Here is a tiny trained network, its code and every weight. The questions are about switching its units off for an input and a class, where a switched-off unit gives its printed mean instead of its output.

import numpy as np


def w(rows, s, z=0):
    codes = np.array(rows[::2]) - 128.0
    scale = np.full(codes.shape[1], s)
    scale[-1] = z or s
    return codes * scale


def norm(h):
    return h / np.sqrt((h * h).mean(-1, keepdims=True) + 1e-5)


def f(y):
    return y / 2 * (1 + np.tanh(0.7978845608 * (y + 0.044715 * y**3)))


def log_softmax(a):
    a = a - a.max(-1, keepdims=True)
    return a - np.log(np.exp(a).sum(-1, keepdims=True))


def net(x, mask):
    res = np.array(x, float).reshape(1, 7) / 4 @ E
    u = 0
    for l in range(3):
        y = f(norm(res) @ A[l][:, :-1].T + A[l][:, -1])
        res = res + np.where(mask[u : u + 5], y, B[l][:, -1]) @ B[l][:, :-1]
        u += 5
    return log_softmax(norm(res)[-1] @ U[:, :-1].T + U[:, -1])


A, B = {}, {}
E = w([
[92,168,59],'x0',
[151,117,144],'x1',
[77,187,253],'x2',
[91,98,142],'x3',
[143,130,134],'x4',
[80,201,30],'x5',
[128,104,148],'x6',
],0.0075)
A[0] = w([
[112,175,158,183],'0.n0',
[85,254,135,74],'0.n1',
[142,115,152,1],'0.n2',
[133,224,98,12],'0.n3',
[169,128,69,15],'0.n4',
],0.0078,0.00052)
B[0] = w([
[176,253,203,162],'0.n0',
[159,241,185,251],'0.n1',
[66,7,72,124],'0.n2',
[160,47,94,189],'0.n3',
[143,104,82,163],'0.n4',
],0.0047,0.0032)
A[1] = w([
[167,134,62,70],'1.n0',
[70,101,58,19],'1.n1',
[70,195,63,70],'1.n2',
[115,126,195,247],'1.n3',
[205,174,2,254],'1.n4',
],0.0056,0.0008)
B[1] = w([
[40,62,171,154],'1.n0',
[139,217,116,143],'1.n1',
[254,128,107,178],'1.n2',
[207,158,255,170],'1.n3',
[57,84,153,254],'1.n4',
],0.0072,0.0027)
A[2] = w([
[82,231,110,209],'2.n0',
[9,201,164,215],'2.n1',
[128,12,128,251],'2.n2',
[171,153,14,100],'2.n3',
[188,200,99,249],'2.n4',
],0.011,0.0019)
B[2] = w([
[143,187,114,237],'2.n0',
[206,104,128,228],'2.n1',
[225,198,2,254],'2.n2',
[109,46,105,208],'2.n3',
[103,103,172,196],'2.n4',
],0.0083,0.0054)
U = w([
[241,176,58,238],'0',
[124,62,203,213],'1',
[154,94,22,132],'2',
[163,142,172,3],'3',
[96,90,19,184],'4',
[113,174,183,16],'5',
[10,113,2,58],'6',
],0.011,0.0016)

Each question gives the input, the list of numbers given to net, and the class t.
The units are the neurons (one row each of A and B). Each row of codes is followed by its name. A weight is (code - 128) times the scale printed after its matrix; where a second scale follows, it is the last column's (A, B and U).
mask holds one flag per neuron, layer by layer. A switched-off neuron (its flag False) gives its mean, the last column of its row in B, instead of its output. The means were averaged over made-up inputs and are rounded, as every weight is.
A unit's drop is (log p(t) with every unit on - log p(t) with that unit switched off) / (log p(t) with every unit on - log p(t) with every unit switched off).
The circuit of an input: a set's keep is (log p(t) with only the set's units on - log p(t) with every unit switched off) / (log p(t) with every unit on - log p(t) with every unit switched off). Starting from the 12 units with the biggest drops (on a tie, the unit counted first), units are removed one at a time, each time the one whose removal leaves the highest keep (on an exact tie, the one counted first), for as long as the keep stays at least 0.8.
units of the circuit, in order: the units of the circuit, biggest drop first
unit that matters most: the unit with the biggest drop
top k neurons: the k neurons with the biggest drops, biggest first
k most important neurons of layer l: the k neurons of layer l with the biggest drops, biggest first
drop of u: that unit's drop, to one decimal
input [6,1,1,-5,8,-2,2], class 3: unit that matters most -> 0.n1
input [-8,0,-2,-7,2,6,8], class 4: units of the circuit, in order -> 1.n3; 0.n1; 2.n1; 2.n0
input [5,4,-2,2,6,2,-6], class 6: top 2 neurons -> 2.n2; 2.n1
input [-8,-7,0,7,-5,0,1], class 0: top 2 neurons -> 2.n2; 0.n1
input [1,6,-7,1,3,2,2], class 6: top 2 neurons -> 2.n1; 1.n3
input [1,-4,-2,0,6,1,5], class 6: top 3 neurons -> 1.n3; 0.n1; 2.n1
input [-2,5,1,-5,-7,3,4], class 5: top 2 neurons -> 2.n2; 0.n1
input [6,1,-2,-7,-7,1,-5], class 6: units of the circuit, in order -> 2.n2; 1.n4
input [4,-5,2,-7,-8,0,7], class 3: top 2 neurons -> 2.n2; 2.n4
input [4,-3,1,6,-2,1,-5], class 0: top 2 neurons -> 2.n1; 0.n1
input [-5,-2,2,-3,5,-1,-8], class 1: top 2 neurons -> 2.n2; 2.n0
input [-4,-5,-3,-8,3,1,3], class 4: 2 most important neurons of layer 2 -> 2.n1; 2.n0
input [5,-5,1,-8,7,-4,-1], class 3: drop of 2.n2 -> 0.5
input [2,2,-8,-3,-4,2,-1], class 6: drop of 1.n4 -> 0.1
input [4,-8,1,7,-5,-5,-5], class 3: drop of 0.n3 -> 0.1
input [3,3,-7,-7,-4,5,-7], class 6: most important neuron of layer 1 -> 1.n4
input [4,2,1,0,-1,-3,-6], class 3: 2 most important neurons of layer 2 -> 2.n2; 2.n4
